Below is a small trained network, with its code and all its weights. Each question gives an input and a target symbol and asks what happens when units are switched off, that is, made to give their printed mean instead of their output.

import numpy as np


def w(rows, s, z=0):
    codes = np.array(rows[::2]) - 128.0
    scale = np.full(codes.shape[1], s)
    scale[-1] = z or s
    return codes * scale


def norm(h):
    return h / np.sqrt((h * h).mean(-1, keepdims=True) + 1e-5)


def f(y):
    return np.maximum(y, 0)


def softmax(a):
    e = np.exp(a - a.max(-1, keepdims=True))
    return e / e.sum(-1, keepdims=True)


def log_softmax(a):
    a = a - a.max(-1, keepdims=True)
    return a - np.log(np.exp(a).sum(-1, keepdims=True))


def net(x, mask):
    ids = ['αβγδζηθλξπστω'.index(c) for c in x.split()]
    T = len(ids)
    res = E[ids] + P[:T]
    u = 0
    for l in range(3):
        q, k, v = (norm(res) @ M[l].T for M in (Q, K, V))
        z = softmax(np.where(np.tri(T) > 0, q @ k.T / 2**0.5, -1e9)) @ v
        res = res + np.where(mask[u], z, O[l][:, -1]) @ O[l][:, :-1]
        u += 1
        y = f(norm(res) @ A[l][:, :-1].T + A[l][:, -1])
        res = res + np.where(mask[u : u + 8], y, B[l][:, -1]) @ B[l][:, :-1]
        u += 8
    return log_softmax(norm(res)[-1] @ U[:, :-1].T + U[:, -1])


Q, K, V, O, A, B = {}, {}, {}, {}, {}, {}
E = w([
[72,196,187,209,40,169,95,83,103,80,156,178],'α',
[55,225,72,190,56,134,120,110,201,129,154,174],'β',
[126,174,49,102,154,130,160,113,104,163,169,94],'γ',
[181,74,153,132,165,178,126,159,138,91,111,141],'δ',
[146,71,164,145,146,93,162,102,60,78,156,104],'ζ',
[137,143,124,75,141,234,86,93,136,136,69,86],'η',
[78,176,100,97,175,180,166,124,107,143,100,141],'θ',
[123,123,95,183,209,68,198,188,152,118,123,144],'λ',
[92,209,126,181,56,116,5,157,99,109,195,162],'ξ',
[154,131,109,111,172,112,146,127,40,115,185,143],'π',
[119,69,133,154,103,110,167,63,184,105,84,19],'σ',
[130,138,129,143,216,155,159,183,109,114,106,180],'τ',
[99,168,118,98,122,128,168,50,43,120,153,85],'ω',
],0.016)
P = w([
[57,140,134,47,149,80,130,146,171,5,153,120],'0',
[129,65,76,163,86,155,152,138,98,177,96,153],'1',
[143,73,134,173,135,202,133,118,133,198,150,151],'2',
[159,109,164,159,169,190,122,106,183,164,179,138],'3',
[156,144,159,85,189,144,115,109,189,96,185,137],'4',
[142,138,97,66,128,105,133,137,113,150,135,124],'5',
[136,148,80,126,107,126,164,107,95,139,78,130],'6',
[162,142,102,148,107,197,146,107,36,148,124,148],'7',
],0.016)
Q[0] = w([
[82,173,159,253,113,189,84,94,160,99,226,148],'L0H1',
[92,132,185,34,188,78,82,131,191,139,199,112],'L0H1',
],0.013)
K[0] = w([
[133,163,94,55,119,90,138,142,132,6,99,136],'L0H1',
[97,67,64,155,89,170,137,144,79,128,108,137],'L0H1',
],0.017)
V[0] = w([
[53,193,59,123,160,132,197,125,254,187,45,145],'L0H1',
[158,134,7,141,136,98,19,239,186,133,211,184],'L0H1',
],0.0064)
O[0] = w([
[224,191,159,143,85,151,147,222,107,157,190,85,118],'L0H1',
[153,97,245,100,115,30,131,89,112,227,118,171,251],'L0H1',
],0.012,0.0033)
A[0] = w([
[137,138,202,43,194,173,150,103,243,65,230,140,102],'L0N1',
[105,171,134,138,10,140,195,97,222,122,194,224,30],'L0N2',
[68,67,174,185,99,62,61,3,154,148,86,210,87],'L0N3',
[78,205,141,88,96,169,167,128,129,192,109,216,195],'L0N4',
[204,93,133,42,206,173,235,200,72,158,67,91,152],'L0N5',
[167,47,67,10,208,126,192,42,128,189,112,92,170],'L0N6',
[159,198,63,122,40,150,112,243,166,149,200,111,126],'L0N7',
[123,40,142,216,130,209,122,107,42,161,186,143,255],'L0N8',
],0.0055,0.0037)
B[0] = w([
[69,53,139,83,121,189,138,143,120,183,145,130,191],'L0N1',
[154,202,133,136,123,157,2,155,35,122,142,129,154],'L0N2',
[127,159,91,61,128,123,76,219,161,155,131,187,255],'L0N3',
[162,63,132,152,95,86,91,115,120,110,176,119,213],'L0N4',
[105,104,139,35,55,181,194,168,134,148,47,123,212],'L0N5',
[120,97,164,144,168,75,156,94,45,147,111,134,216],'L0N6',
[114,69,151,188,140,95,108,65,92,106,135,81,222],'L0N7',
[93,149,27,161,120,132,164,111,238,188,62,128,248],'L0N8',
],0.0085,0.007)
Q[1] = w([
[140,115,160,2,205,97,150,167,113,55,136,57],'L1H1',
[149,159,97,138,119,106,188,121,81,137,13,114],'L1H1',
],0.013)
K[1] = w([
[201,122,2,235,59,151,152,89,123,240,23,181],'L1H1',
[229,170,142,140,253,186,120,53,204,168,182,162],'L1H1',
],0.0082)
V[1] = w([
[207,66,210,151,192,186,78,201,197,70,1,156],'L1H1',
[178,13,66,133,152,12,202,171,173,90,184,103],'L1H1',
],0.0071)
O[1] = w([
[120,8,146,131,102,125,139,164,79,112,132,156,6],'L1H1',
[92,144,174,150,166,159,101,123,88,142,54,125,236],'L1H1',
],0.019,0.0019)
A[1] = w([
[177,82,102,68,180,178,186,132,91,141,101,87,91],'L1N1',
[255,90,137,60,109,151,196,138,137,173,181,87,95],'L1N2',
[151,61,79,18,124,144,217,100,179,116,95,145,156],'L1N3',
[121,65,76,122,94,130,92,159,82,109,173,145,1],'L1N4',
[150,122,144,121,180,113,200,176,163,111,113,178,208],'L1N5',
[199,153,179,131,6,74,93,176,166,145,207,149,133],'L1N6',
[162,101,164,114,73,159,254,214,99,141,156,51,20],'L1N7',
[103,29,111,153,128,192,108,148,123,76,109,129,119],'L1N8',
],0.0098,0.0033)
B[1] = w([
[194,114,117,170,114,99,220,131,63,119,204,126,217],'L1N1',
[76,162,135,113,124,11,140,157,151,158,58,95,211],'L1N2',
[80,200,165,187,214,67,105,85,116,133,207,119,255],'L1N3',
[86,120,87,109,112,213,127,66,200,160,109,114,168],'L1N4',
[156,125,71,96,136,102,133,55,92,193,178,81,184],'L1N5',
[114,90,124,210,141,213,232,114,210,65,100,205,224],'L1N6',
[109,156,106,97,90,168,40,206,113,142,91,135,232],'L1N7',
[107,126,101,144,105,88,122,48,141,131,165,86,223],'L1N8',
],0.011,0.0077)
Q[2] = w([
[142,152,77,176,99,94,126,139,115,31,164,91],'L2H1',
[124,121,119,2,198,91,173,119,60,108,116,43],'L2H1',
],0.0094)
K[2] = w([
[125,152,142,140,75,115,109,70,156,174,106,48],'L2H1',
[254,68,84,142,221,70,220,117,101,186,120,94],'L2H1',
],0.0078)
V[2] = w([
[134,182,49,96,171,116,147,243,46,130,157,243],'L2H1',
[157,170,107,115,32,188,78,113,59,121,169,254],'L2H1',
],0.0065)
O[2] = w([
[95,142,169,166,173,119,117,189,189,93,72,59,75],'L2H1',
[136,124,107,81,143,7,98,168,124,130,189,119,2],'L2H1',
],0.018,0.0016)
A[2] = w([
[90,10,204,158,88,131,130,203,54,193,126,149,165],'L2N1',
[139,77,88,118,74,156,185,117,155,132,151,31,199],'L2N2',
[167,95,177,5,86,38,90,163,181,193,88,202,197],'L2N3',
[125,135,78,161,40,174,58,162,164,59,162,152,6],'L2N4',
[106,159,140,171,181,113,48,129,159,92,78,162,3],'L2N5',
[100,121,160,137,139,49,19,104,119,209,108,151,50],'L2N6',
[52,140,169,172,55,88,108,126,62,156,147,116,85],'L2N7',
[165,207,118,96,33,146,58,208,171,130,138,97,20],'L2N8',
],0.013,0.0039)
B[2] = w([
[193,102,162,170,144,124,112,81,175,69,120,132,216],'L2N1',
[133,135,132,70,113,132,145,214,88,104,135,185,209],'L2N2',
[129,136,124,129,6,128,123,62,128,115,84,71,255],'L2N3',
[119,141,210,86,159,135,126,112,62,206,100,80,182],'L2N4',
[89,89,170,176,110,104,218,153,109,53,85,197,178],'L2N5',
[186,126,78,5,194,162,172,171,111,106,160,91,253],'L2N6',
[122,147,154,126,161,149,72,181,200,156,167,150,232],'L2N7',
[69,15,51,174,139,97,70,132,108,59,136,130,162],'L2N8',
],0.016,0.011)
U = w([
[133,196,129,217,122,75,179,91,161,130,252,107,152],'α',
[95,140,140,147,16,79,127,115,166,118,99,159,253],'β',
[103,217,203,131,137,145,74,141,90,254,78,89,150],'γ',
[140,6,178,159,143,59,119,84,70,174,188,196,248],'δ',
[59,94,95,177,163,118,62,16,90,115,84,123,146],'ζ',
[28,148,151,74,95,123,150,202,159,183,236,177,23],'η',
[91,61,53,103,124,133,65,204,139,47,108,130,89],'θ',
[172,106,241,222,128,152,146,143,78,98,67,34,138],'λ',
[157,98,109,18,122,96,96,70,116,169,135,96,130],'ξ',
[87,118,178,55,231,104,146,167,84,168,49,227,54],'π',
[149,83,145,113,75,244,196,178,60,129,158,119,41],'σ',
[194,140,180,104,186,139,121,212,175,97,180,144,147],'τ',
[170,229,26,147,141,202,92,105,189,4,150,130,61],'ω',
],0.0091,0.0022)

Each question gives the input, a string of symbols that net reads in full, and the target symbol t.
The units are the heads (2 rows each of Q, K, V and O) and the neurons (one row each of A and B). Each row of codes is followed by its name. A weight is (code - 128) times the scale printed after its matrix; where a second scale follows, it is the last column's (O, A, B and U).
mask holds one flag per unit, layer by layer, with each layer's heads first. A switched-off unit (its flag False) gives its mean, the last column of its rows in O or B, instead of its output. The means were averaged over made-up inputs and are rounded, as every weight is.
A unit's drop is (log p(t) with every unit on - log p(t) with that unit switched off) / (log p(t) with every unit on - log p(t) with every unit switched off).
The circuit of an input: a set's keep is (log p(t) with only the set's units on - log p(t) with every unit switched off) / (log p(t) with every unit on - log p(t) with every unit switched off). Starting from the 12 units with the biggest drops (on a tie, the unit counted first), units are removed one at a time, each time the one whose removal leaves the highest keep (on an exact tie, the one counted first), for as long as the keep stays at least 0.8.
circuit, biggest first: the units of the circuit, biggest drop first
unit that matters most: the unit with the biggest drop
k most important neurons: the k neurons with the biggest drops, biggest first
k most important neurons of layer l: the k neurons of layer l with the biggest drops, biggest first
input ξ ω θ β ξ η, target θ: unit that matters most : L0H1
input τ ζ π ζ α τ η, target ζ: circuit, biggest first : (L0H1 L2N6)
input δ π λ λ, target δ: circuit, biggest first : (L1H1 L1N8)
input ω τ θ β η β, target ζ: 3 most important neurons : (L2N8 L2N4 L2N6)
input σ τ ξ θ π η δ δ, target π: circuit, biggest first : (L0H1 L2N3)
input ξ τ η, target ξ: circuit, biggest first : (L0H1 L2N6 L2N3)
input ζ ξ σ σ, target ζ: circuit, biggest first : (L0H1 L2N6)
input ω θ σ η τ, target θ: circuit, biggest first : (L0H1 L1N7 L2N8)
input τ δ ξ α θ ξ τ, target α: circuit, biggest first : (L1N3 L1H1)
input π η θ α, target θ: 2 most important neurons of layer 0 : (L0N3 L0N2)
input α δ ξ λ, target α: circuit, biggest first : (L1H1 L2N6)
input α ξ λ ξ α, target η: 2 most important neurons of layer 2 : (L2N4 L2N6)
input σ β ξ, target γ: 2 most important neurons : (L0N7 L2N4)
input π ζ ξ, target θ: unit that matters most : L0N3
input ζ η ξ, target π: 2 most important neurons : (L2N5 L2N4)
input ξ ξ τ π λ π, target τ: 3 most important neurons of layer 1 : (L1N3 L1N7 L1N1)
input ω ω ξ, target ζ: 2 most important neurons of layer 2 : (L2N8 L2N4)
input γ ξ τ τ τ τ α τ, target τ: 2 most important neurons : (L0N5 L1N3)
input α γ β θ η β, target η: 2 most important neurons : (L1N6 L2N4)
input η τ ζ α, target σ: unit that matters most : L1H1
input η θ τ γ ω η, target τ: 2 most important neurons of layer 1 : (L1N3 L1N7)
input τ θ τ ξ, target δ: 3 most important neurons : (L1N5 L1N1 L1N6)
input σ ω τ ξ ξ η ξ δ, target ξ: 2 most important neurons of layer 2 : (L2N6 L2N3)
input σ β ξ θ ξ σ τ θ, target ξ: 2 most important neurons : (L2N6 L2N3)
input τ γ ξ η π σ α, target δ: 2 most important neurons of layer 0 : (L0N4 L0N5)
input ξ δ θ τ ζ δ γ, target τ: 3 most important neurons of layer 2 : (L2N7 L2N1 L2N3)
input β ξ α ξ λ ξ, target α: unit that matters most : L1N6
